Rows are numbered. After the first four, each row is followed by the numbers of the three nearest rows among all rows above it, by straight-line distance, nearest first.
0:   6  23  -2  -1  12   6 -26 -18  39 -32  -6  64 -53   1 -23 -25 -47  35 -13  28   2 -29 -13   0  -1  16  -6  35  21   1 -21   2  22  28  21  -7  35   3
1:  -9   9 -19   3  16 -19 -10 -16  44  37 -28  -5 -30  28   8  -4 -34  44  13  41   3 -37  24   9 -21  28  28  20   7  38 -20 -17 -10 -12  -5  14   4   9
2:   9  23   0   9  24  -1 -24 -14  52  -4 -18  45 -45  10  -8  -5 -27  26  -7   9   3 -26   2   9  -6  19   2  18  12  14 -20  -8  -3   8  -3 -11 -73   8
3:  12  87  12   2  48   6 -45  -1  85 -49  -7  81 -58  -7 -51 -45 -80  29 -14 -15   9 -32  -4  -1 -12  13 -19  39   5 -11 -35  -1  10  -5  25 -29 -13  -6
4:   8 -19  10   1 -22   5 -30 -22  39 -11   8  20 -38  16  -4 -18 -20  48 -29  34  -6 -19 -15  25 -23  16   5  11  19  10   0   3  17  52  -4 -25  20  -2
0 2 1
5:  17  33  -3  11  35 -13 -32  -2  58  -6 -13  53 -51  -2 -29 -32 -48  46 -22  11   9 -27   5  19  -9  23  -4   6  29  15 -16  -6   0  15   7 -27  58 -12
0 4 3
6:   2  17   6   1 -22 -11 -12  -9  33 -27  -3  48 -45   6 -17  -4 -40  39 -18  29   7 -16 -12   5 -11   6 -10  39  21   6 -14   7  22  34   0 -13  13  -7
0 4 5
7:  -7   7  10   3  -8   1 -31 -10  23 -18  -9  41 -36   8 -12   6 -17  28  -7  35   8  -6 -12  25 -13  21   0  37  27   3 -16  -2  15  39   1 -13  -5  -3
6 4 0
8:  13  32  14  -1   9  -7 -27 -10  17 -19 -11  64 -30   8  -1   8 -37  29  -1  32  -7  -7   0   9  -8  11  -9  48   7   9 -13 -11  14  26   4   9  23  14
6 7 0
9:  -1  36  10  -6  14  -3 -34 -15  30 -21   1  55 -48  11 -23  -4 -44  28 -19  25  -3 -13   4   8 -10  17   7  47  15 -11 -14  -4  23  19  11 -15 -52 -14
2 7 6
10:   3  21  12   4   5   0 -28 -14  34 -33   2  57 -37  -5 -10 -13 -38  28 -10  38  -4  -5 -11  21  -4  12 -20  37  12  -2 -25   0  35  36   6 -18 -33  -9
9 7 6
11:  10  14  -5   1   8  -8 -24  -1  46 -15  -4  43 -41   8 -25  -9 -38  21 -17  11   5 -22  10  32  -9  13 -10   7  11  17 -12  -1   1  23  -5 -14  33  -3
5 6 0
12:   0  19  11  -3   8 -20 -35 -13  35 -20  -4  53 -55  18  -9 -12 -45  31  -7  32 -10 -19  -7   8 -12   9  -5  50  20  15 -20  -5  22  23   6 -12 -24  -9
9 10 6
13:  14  14   5   3  22  -1 -31   6  60  -9 -18  37 -27  10 -26 -26 -38  37 -18  13  -1 -21   2  26  -8  20  12  10  12  13 -13  -1  -1  27   0 -26   2  -3
11 5 7
14:  11   7 -11   2  24  -9 -16 -10  51  -8 -14  47 -48   3 -12  -8 -15  29 -16   3  12 -37  16  17  -5  16  -7  -1   6  20 -34  -4   6  13   4  -8 -22  -1
2 13 11
15:   0  13   6  -7 -10  -9 -13 -14  17  10 -10  36 -48  19 -10   2 -31  26  -2  44 -12  -7  11  18 -13  13   1  34  24  18 -14 -18  16  14   5   8  25   9
8 7 6
16:   9  37  10  -3  18   3 -34 -10  33 -27  -8  66 -44   1 -13 -22 -56  36  -9  25  -2 -15  -5   9  -8   7  -5  61  17  -3 -30 -15  13  16  24  -5  23   8
0 8 12
17:   2  61  10  -7  32  -4 -32 -28  33 -28  -8  78 -50   9 -17 -11 -47  25  13  20  -3 -16  12   8 -23  16 -19  70   8  -4 -28 -22  26   7  20  21  -7   3
16 8 12
18:   2  70   4   0  59  -8 -49   1  65 -27 -11  84 -61  -1 -25 -11 -59  21  -5  -6  19 -24   2  15  -3  19 -13  37   8   4 -34 -23   6   6  15 -16   8  12
3 16 17
19:   4  34   9  -1  -8  15 -34 -11  26 -33   3  89 -41   3  -9  15 -32  23 -11  17 -10  -1 -11  13 -19   8 -23  35  26  19 -17   0  25  26   5  -7   5  -6
8 6 10
20:   8  16   3   5  18 -11 -20  -6  48  -9  -7  49 -48   4 -24 -18 -24  42 -18  16   7 -29  12  20  -9  19   6  12  15  29 -23  -7   6  16   6 -19  -7   1
14 13 11
21:  16  21   4   2  10   1 -18  -3  63 -24  -4  92 -42   7 -26   0 -14   7 -27  11  -2 -17   9  40  -3  19  -2 -14  24  19 -20 -20   4  36 -12  -9 -35  11
14 20 2
22:   8  28   8   6  25  -5 -24  -5  50  -3 -19  73 -49   9 -24   4 -27  27  -9   3   1 -22  15  27 -15  22  -2   6  16  20 -23 -13   8  19   8 -10 -14  12
20 14 21
23:   8  15  10  -5  -6   5 -25 -13  29  -7   0  46 -51  19  -4  10 -21  30 -15  30   4 -16   1  10 -17  10   5  57  22   5 -23 -13  19  29  10 -13  -6  -6
7 12 6
24:   3  -3   5   3  -9  -2  -8 -17  46  -2 -13  69 -21  13   9  30   1  11 -13  19  -5   8  18  46 -17  33  12 -11  25  30 -17 -28 -32  39  -3   8 -77  19
21 2 22
25:   4  41  21   2  12  -9 -32  -8  46 -40 -10  62 -45   2 -39 -27 -62  34 -25  12   2 -20 -19   1  -7   7 -18  49  19   2 -16   8  33  24  21 -25 -37 -10
9 10 12
26:  -2  23   4   2  10  -4 -23  -8  14   5 -19  61 -24  14   9  18 -29  21  -6  38 -12 -10  14  14 -20  11   8  45  20  21 -14  -6  14  26   7  10   9   0
8 15 23
27:   7  50 -18  -6  19 -24 -21 -13  29   2 -19  14 -54  20   1 -33 -73  34  11  47   3 -36   6 -26   1  22  19  61   9  -3 -26 -14  15  -5   9  -6 -22 -12
12 9 16
28:  20  -1   5   5  12 -11 -24  -4  77 -31 -12  48 -49  -1 -35 -27 -43  31 -51   6   7 -22  -2  37 -17  10  -3 -27  30   8  -2  22   4  47  -2 -42  -7  -1
13 11 20
29:   5  -1 -12   3  17  -2 -24  -3  43   0 -13  12 -41  10 -11 -23 -30  44 -13  36   2 -17  14   9 -20  18  11  11  12  26 -21   6  -4  16   2  -9 -21  -2
20 13 14
30:   4  35  14 -16  12   1 -30 -10  22 -22  -4  68 -46   9 -16 -11 -51  30  -3  28   8  -6  -3  11   3  23  -8  46  11   0 -22 -13  12  25  19   3  10  -7
16 8 0
31:   3  29  -2  -3   7  -6 -28   3  17 -13 -13  56 -36   0  -7 -10 -38  39   6  27   9 -12   6  12  -1  17 -10  52  17  -5 -27 -12  28  39   6  -4 -35   3
10 12 9
32:   3  -7   3   7  -7  -4 -13 -12  80 -29  -8  41 -37  19 -47 -30 -19  39 -43  13   2 -18 -15  40 -14  18  -7 -16  35  35   9  20   6  52  -4 -49 -17 -11
28 13 4
33:  12  52   3   5  40   4 -42  -4  56 -25 -14  87 -57 -13 -24 -15 -43  19   2 -10  12 -33  14   7   0  19  -4  38  11  12 -27 -20  13   1  17   8  22   8
18 16 17
34:  17  16  12  -4  -1 -11 -36 -17  46 -35   6  55 -42   9 -27 -16 -52  33 -26  32   7 -13 -11   5  -2  10 -12  43  20  -2 -13   7  29  32  -1 -29  47 -16
0 6 16
35:   2  37  -6   3  31 -18 -33 -12  58  -9 -17  57 -31   6 -25 -11 -36  32  -5  11   5 -22  10  11  -3  19  -1  17   5  10 -38 -13  -7  11  -3 -17 -71  -4
2 14 22
36:  -1  30  17   1  -4  -3 -23   1  33 -36  -4  53 -50   4 -15  -9 -54  33 -12  18  13 -17  -7  23  -4  18 -10  41  17   6 -21  -6  20  42   2  -8  67  -3
34 0 6
37:   8   7  16  -9  -4  -5 -26  -3  47 -35   5  77 -48  -6 -16   6 -38  23 -18  24   3 -12   0  20  -7   5  -8  25  18   9 -12   4  17  53  -2 -17 -22  -6
10 6 19
38:   4  25  18 -11   6   4 -37 -10  23 -14 -11  75 -44  16  -7  -6 -36  29  -1  38   9  -8  -7  14 -17  25   1  53  16  -1 -17  -7  21  14  11  11   0   3
30 8 23
39:   3  31   9 -12  10  -5 -41 -16  34  -5   3  76 -47  16  -7   3 -49  34   6  23  -6  -3   1   1 -16  25   4  57  16   7 -26 -17  19   9  16   8  -8   3
38 30 12
40:  10  75   6   3  39   0 -42  -1  77 -25  -8 114 -43  -3 -35  -1 -51  13  -6 -16  19  -9   5  14  -5  14  -3  26  22  -6 -30  -9  12  18  15  -1 -35  -5
18 33 3
41:  18  34  13   2  26 -12 -27  -3  78 -35  -3  86 -56   9 -46 -26 -49  26 -36   6  19 -19 -10  13  -1  17 -22  18  27  -4 -22   9   2  44  -4 -44   1  -9
28 25 37
42:  -6  -2   2 -13 -11   2 -13 -10   4  14   2  54 -11  24  20  36 -11  25  20  39 -11   4   9  21 -14  22   7  45  18  23  -9 -23  -4   9   4  24   4  16
26 15 8
43:   6  27  -7   3  25  -9 -23 -12  57  -2 -26  35 -27  12 -22  -9 -43  29   2  16  11 -28  12   3   1  14   6  22  12  23 -21 -18   4  10   4 -10  -6   1
20 13 14
44:   9  28   3  -1  26  -6 -22 -10  58 -17  -5  83 -26  -1 -23  -3 -28  27 -15   1  -1 -19   0  26 -10  17  -3  11   4   8 -25 -12   6  20  12 -13 -64  16
35 2 22
45:  -7  15  -5  -4   7  -4 -31 -19  32  -3   0  51 -31  15  -1   3 -30  35   1  43 -10 -12  10  22 -10  19   9  53  19  11 -14 -17   1  20   5   2 -13   8
26 23 39
46:  14  21   2   7  24   2 -33  -1  46 -23 -20  49 -44  -2 -19   2 -25  27 -23 -10   5 -26  10  32  -3  22   5   0  16  16 -23 -10   8  23   1  -9  15  -1
11 22 20
47:   4  39  -9  12  35 -12 -16 -13  68 -12 -36  12 -49   5 -13 -25 -43  43  -8  27  15 -42   7  -4 -12   6   8  34   2  14 -24 -12   6 -13   6 -19 -34   2
43 2 29
48:   9  24  -7  11  30  -6 -22 -11  63 -16 -25  54 -59  -4 -19 -12 -27  22 -14  -4   6 -24  13  29 -21  18  -1  12  12  23 -36  -5  15  29   2 -17  46   6
46 11 5
49: -14  63  12 -14  24  -7 -43  -8  17 -16  -5 111 -28  15  -3  18 -40  23  30  16   1   0   5  10 -11   9 -16  84   6  -4 -30 -30  24  10  34  39  10  13
17 39 38
50:  11  66   6   2  46  -9 -38  -8  63 -22 -18  83 -43   6 -29 -30 -42  33  -4  -2   4 -21   9   9  -7  18 -10  51   8   2 -47 -13   0  11  22  -1  40  -3
33 18 16
51:  13  20   4   2  15   1 -11  -8  67 -23 -12  57 -45   6 -36  -6 -24  30 -27   2   3 -17  11  19 -13  17  -6   7  17  20 -22   1   1  35  -9 -31  21   8
11 46 48
52:   0  36   2 -10  19 -10 -25  -2  20  -6 -13  35 -41   8  -7 -20 -43  36   0  29  -3 -29  -4  -5 -26  21  -6  54  21  -3 -20 -12  25   8  13  -1 -30 -11
12 31 9
53:   3  47   5  10  28 -13 -28  -1  55   3 -18  55 -34  13 -19  -2 -35  31   8   3   8 -26  15   5  -5  20   4  29  10  20 -30  -5   4  10   2  11 -23  10
43 22 35
54:  13  10   3   1  -6 -11 -27 -33  40 -28  -5  42 -48  -2 -12 -12 -47  41 -31  40   2 -11 -13  20 -19  11  -9  33  22   5 -12  12  34  44   8 -33  19 -14
6 34 0
55:   6   0  -5   2  -1  -9 -14  -3  57   4 -14  27 -40   8 -18 -14 -17  27 -21  18   3 -21   0  22 -21  20  24   0  22  34 -18  -5  -2  25 -18 -19  -4   1
20 29 13
56:  10   9  16   4  -7  -3 -35 -13  30 -26  -3  43 -35   6 -24 -11 -33  32 -21  36   1  -7 -17  13 -18  21   1  33  25  16  -2  13  17  39  -3 -20  -4 -15
7 6 54
57:   6  17   3  12  27  -7 -22 -10  72 -18 -17  45 -49   7 -33 -39 -43  28 -46   1   6 -32  -4  16  -6  11   8   7  13  13 -17  10   5  36   4 -34  -3 -13
13 28 51
58:   4  46  -4   3  43 -15 -32  -4  51  -9 -19  68 -45  -7 -22 -16 -44  29   4   3  12 -27  19   5  -4  10  -2  26  18   6 -30 -25  -1   2   9  -4 -46   6
35 53 2
59:   4  24  16  -9  -1   3 -33  -4  28 -38   5 101 -36   3 -20  13 -38  27 -20  14  -1 -14 -11  24  -7  23  -9  26  23  16 -16  -5  34  51  12   0   2   5
19 37 30
60:   9  38   4  -3  11 -14 -32  -7  18 -13  -8  64 -44  15 -10   2 -51  28   1  24 -10 -14  -8  10 -12  18   1  46  11   9 -15 -20  15  30   5   5 -38   8
31 12 39
61:   9  26   9   2  17   2 -28  -6  57 -13   3  95 -47  -4 -12  12 -16  15 -16  10  -2 -15  12  37 -15  10  -2   7  20  22 -20  -7 -14  24  -6 -12  27   8
22 51 46
62:  -7  -5   7  -5 -11   2 -27 -12   3  -6 -15  46 -37   8   5   9 -15  26   5  32  -9 -11   3  23 -15  23 -12  37  20  21 -13  -7   1  24   5   2  -7  10
7 45 26
63:   7  52   3   2  11  -9 -36 -20  40 -20  -7  74 -53  -3 -12   5 -45  26  12  17  -2 -18  -2  11 -12   8 -18  68  18   0 -22  -7  26  10  17  12  19   6
17 16 39
64:   2   9   1   0   0 -14 -34  -2  43 -24   0  52 -50  16 -17 -24 -41  33 -31  38 -10 -19 -12  32 -17   2   1  39  17  15 -14  15  19  36   2 -22 -53  -8
12 10 9
65:   4  36   5   1  14 -12 -41 -19  50 -47   0  75 -61  -6 -28 -37 -56  38 -28  23  15 -30 -27   3 -17   9 -25  30  25   0  -4   3  32  26   6 -34  40  -8
34 0 54
66:  17  39  -6  13  26  -5 -26 -18  58 -17 -19  44 -44  10 -14 -22 -43  39  -7  13   9 -22  16   5 -13  12  -1  25  16  24 -37 -15  14   7   4 -18  70  12
48 5 11
67:  10   9  11 -14 -13  -1 -15  -9  34  -1   3  28 -30  10  -5   7 -43  28 -11  45   0  -2  -3   6 -22  15   8  43  13  16  -2  -5  18  15   7   1  56  10
15 8 6
68:  14  30  -5   7  20 -10 -25 -13  67  -3  -7  50 -46  16 -38 -18 -42  32 -15   8   9 -20  11  26 -21  19   2  21  14  14 -29 -16   8  19   1 -16  33   3
48 11 51
69:   9  12  -2  -4   5   7 -26  -7  64 -22 -17  52 -44   8 -12   0 -27  23 -25  16   8 -17   0  34  -6  15  -8  -4  25  14 -19  -9   4  34  -6 -18  22   2
11 51 46
70:  -7  39   1 -13  20  -4 -31 -18  22 -16 -13  72 -47   6 -10  -8 -42  22   8  33  -6 -10  -6  17 -10  23  -4  46  11  10 -25 -14  19  19   9   3 -15  14
60 38 39
71:   6  35   1  12  26  -7 -28 -15  50 -25 -11  64 -42   6 -14  -4 -42  34 -13   1   8 -10   2  13 -11  22  -1  25  17   1 -28 -12   4  16  -4 -15  29  -4
68 46 48
72:   9  35  -4  12  12  -2 -19  -1  53 -20 -13  62 -60  13 -25 -18 -37  40 -16   9   6 -25   7  14 -20  31   2  19  21  17 -10  -4  12  19   7 -19 -38   3
20 22 2
73:   4  74   3 -19  42  -6 -22 -14  18 -17 -20  61 -34  -8  -4   0 -61  32  24  19   6 -13  11 -12  -4  19  -5  90  -3   0 -32 -37  15 -20  27  31 -14   3
17 49 63
74:  -1  25 -10  16  24  -1 -25 -19  54   3 -19  30 -36   6 -26  -5 -35  36  -1  16   5 -29  -1  12 -14  11  10  26  16  23 -27 -17 -11   6   1  -6 -24   6
43 53 20
75:  16  56   8   4  45  -4 -31  -5  65 -32  -8  67 -60  -1 -46 -33 -56  15 -17  -1  23 -19   1  11  -8  21  -7  15  17   7 -22   6  15  23   0 -29 -34  -2
41 72 25
76:  10  11  -2   6  24   2 -32  -5  82 -23  -8  42 -42   4 -42 -23 -40  29 -39  19   4 -21  -7  26 -19  17   2 -18  19  20 -10  21  13  41  -4 -44 -22 -17
28 57 32
77:  12  17   1  11  18 -10 -31  -7  75 -15 -20  40 -44   5 -39 -28 -42  34 -40  15  14 -34   3  20  -7  23   2  -5  27   6 -19   5   4  26  -4 -38  -8 -23
57 76 13
78:  15  -4   0  -2  -8  -2 -23 -17  49 -25  -9  39 -51  11  -9 -22 -43  32 -13  45 -12 -21  -7  16 -13  17   4  25  25  18  -2   7  23  44  -9 -19  -7   5
56 54 6
79:  -4  44   4 -15  11 -15 -29  -2  24  -9 -18  46 -36  17   1  -4 -55  21  10  32  11 -32   1  -1  -6  24   1  59  23   7 -32 -19  24   7  13  14 -65   0
52 60 31
80:  16  29   2   8  28  -7 -24 -12  71 -36   1  98 -50  -5 -27   3 -27  17 -26  -7   5  -7   8  47 -17  26 -24  -7  20   2 -14 -10  -5  52  -2 -19 -41  19
21 44 22
81:  13  -9   9   3   3   2 -16  -4  55 -13  -8  50 -36  11 -25   8 -10  22 -32  21   5 -18  15  41 -11  19  -2 -24  16  28 -11  -2  -5  51 -17 -23  42  10
69 51 11
82:  -9   1  11   1  -9  -9 -31 -15  19   1 -20  23 -30  10   4   7 -30  33  -1  54 -17 -18   0   3 -13  18  -8  45  16  20 -17  -8  19  22   5   3  11   0
15 62 26
83:  19  20  -6   8  23  -8 -29  -9  48  -1 -21  23 -59   2  -6 -10 -45  30  -6   5  10 -35  19  15 -10  18  -5  18   4  21 -32  -9  -6   2   1  -7  -4  -2
43 14 74
84:   7  12 -12   7  -2  -4 -12  -4  48  10 -10  40 -30   7  -4   1 -16  29  -7   3  -1 -18  16  30 -15  17   9  -1  16  29 -19  -9 -15  13  -5 -15 -24  10
55 14 20
85:  -4  -2   0   1  -8  -8 -25 -24  22  -6  -3  38 -37   9   5  -6 -19  26  -4  56 -11 -14  -1  12  -6  18  11  26  14  25 -17 -25   7  33  -1   5  40   5
15 82 67
86:   9  22   8  12   5  -3 -23  -9  65 -22 -17  57 -47  12 -20 -16 -30  36 -24  13   0 -23  18  35 -12  22   0   6  24  14 -28  -3   5  23 -22 -30 -18   1
20 51 72
87:   6  30   1   9  18  -5 -25 -10  52  -9 -13  46 -32  -1 -25 -20 -42  40 -13   1   5 -34   5   7  -7   9   5  24  21  14 -33   0   0  22   3 -22 -71  -3
35 2 72
88:  -2  19  -3 -10   4  -5 -18 -11   6   7  -5  40 -32   9  11  11 -26  28  12  39  -6 -21   3  14 -10  19   4  52  17   4 -23 -15  15  21   7  15  -2  16
45 26 62
89:   8  -5   2  15   5   0 -17 -20  58  -4  -4  23 -26   7 -15  13 -17  32 -28  21  -8 -17   8  41  -6  20   9 -17  17  20   4  -6  -7  36 -15 -32  14   1
81 55 69
90:   6  26  13   6  22  -5 -14  -5  66 -19  -1  67 -48   4 -28  -9 -43  24 -21   8   5 -21   4  33  -8   9  -1  11  18  20 -21 -22   0  14  10  -8 -23   0
22 20 72
91:  -4  30  -5   3  29 -21 -30 -19  44   2 -36  33 -39  18 -14 -18 -42  30   7  21  12 -32   5  -3   2  16  13  33   3  10 -36 -20   6  -1   7  -7  -2  11
43 74 53
92:  12  35   5  -3  -4 -16 -35 -21  31  -3 -10  35 -41   6 -15 -23 -65  39 -12  30  -2 -24   7  -1 -15  10 -12  48  12  19 -19 -11  28  17   9  -8 -28  -9
12 52 60
93:  10  25   1   7   4  -6 -24  -8  76 -38  -9  67 -46  13 -37 -12 -32  28 -36   5  -3 -17  -3  35 -10   8  -7 -14  21  12 -10   3   7  40   0 -36 -15  -2
28 76 86
94: -17 -73  -5 -20 -60 -10  17 -26 -39  86 -29 -48   4  43  81  51  35  25  28  78 -26 -11  18  43 -20  36  52  32  13  50 -15 -46 -28  10 -11  22  44  24
42 1 85
95:   9  40  -5  13  31  -5 -33  -9  66 -30 -13  49 -49   4 -29 -23 -36  31 -20  11   9 -25   7   2 -14  19   7  13   7  12 -23  -7  15  12  -1 -26  -8 -10
20 72 57
96:   3   4   6  -6 -12  10 -11 -13  24  -1 -12  53 -19   7   7   4 -16  38   5  41   3 -18  -2  20 -12  11  13  42  12  20 -17  -9   6  27   3   6  69  10
85 67 15
97:  10  57  -3  16  37 -13 -30  -8  66 -28  -3  79 -58   4 -33 -31 -40  25 -12  11  18 -27  -1  11 -13  13  -1  30  17 -10 -36  -8  13   9   6 -20   0  -4
95 75 18
98:   1 101  12 -19  57 -14 -29 -16  -9  17 -33  81 -25   9  15  20 -53  17  68  21  -4  -5  27 -16  -4  21   1 127 -10   4 -54 -65   9 -44  52  83  -5  22
73 49 17
99:  12  32   9   3  19  -4 -23 -14  44 -30  -2  86 -47   3 -20 -17 -31  21 -21   6   1 -16  15  23 -12  16 -12  18  19   6 -19 -11   3  17  -2 -15 -29  -3
90 22 72
100:   5  54  22  -1   9  -2 -31  -6  45 -39   1 122 -47  -1 -15  18 -20  28 -21  11  -4  -3  -3  28 -19  17 -21  30  19   2 -21 -10  21  49   5  11  46  10
59 19 61
101:  -3  30  -1  -8   5  -4 -34 -16  19  -3   0  57 -19  22   9  -1 -33  34  10  32 -12 -19  -2  18 -18   4  11  57  11   7 -22 -10   4  13  11   9 -36   8
45 60 88
102:   0  19   4  -2   6  -9 -27 -13  37 -22  -1  57 -39  -2 -13 -10 -47  33  -7  35   4 -13  -2  14  -6  25  -4  39  14  10 -22  -1  22  28   3  -9  52  -6
36 0 34
103:  -2  48  10  -8  24   4 -32  -6  30  -7 -12  67 -52  13 -12   1 -55  34  16  18  -6 -27   5  -3   1  10   5  63  11  -1 -38 -14  20  10  28  28 -23   4
39 17 70
104:   2  14 -10  10  14  -7 -19  -2  56  -9 -15  41 -30   6 -27  -7 -37  43 -14  15  -3 -18  11  10 -16  11  -3   6  11  22 -16  -9  -4  22 -14 -21 -12  -3
20 13 43
105:  11   5  13 -11  -7   8 -17 -10  19 -24  11  95 -36  10 -13  20 -17  19 -11  15   0  14  -1  29 -18  21  -4  28  26   9 -12 -10  10  47  -2  -1 -12   6
59 19 37
106:  13  45   1   0  16  -3 -28 -12  62 -35  -6  81 -46 -11 -39 -12 -35  25 -20  -4   5 -14   8  24  -6   7 -21   0  12  14 -26  -1  12  39   4 -25  -3  -2
93 99 51
107:   9  26  10  -3   5  -2 -30  -7  47 -13  -4  61 -49  -8 -19  -8 -46  37  -7  18  -6   0 -11  15 -11  15  -3  41   3   8 -18   4  17  27  18 -10  43   6
102 0 16
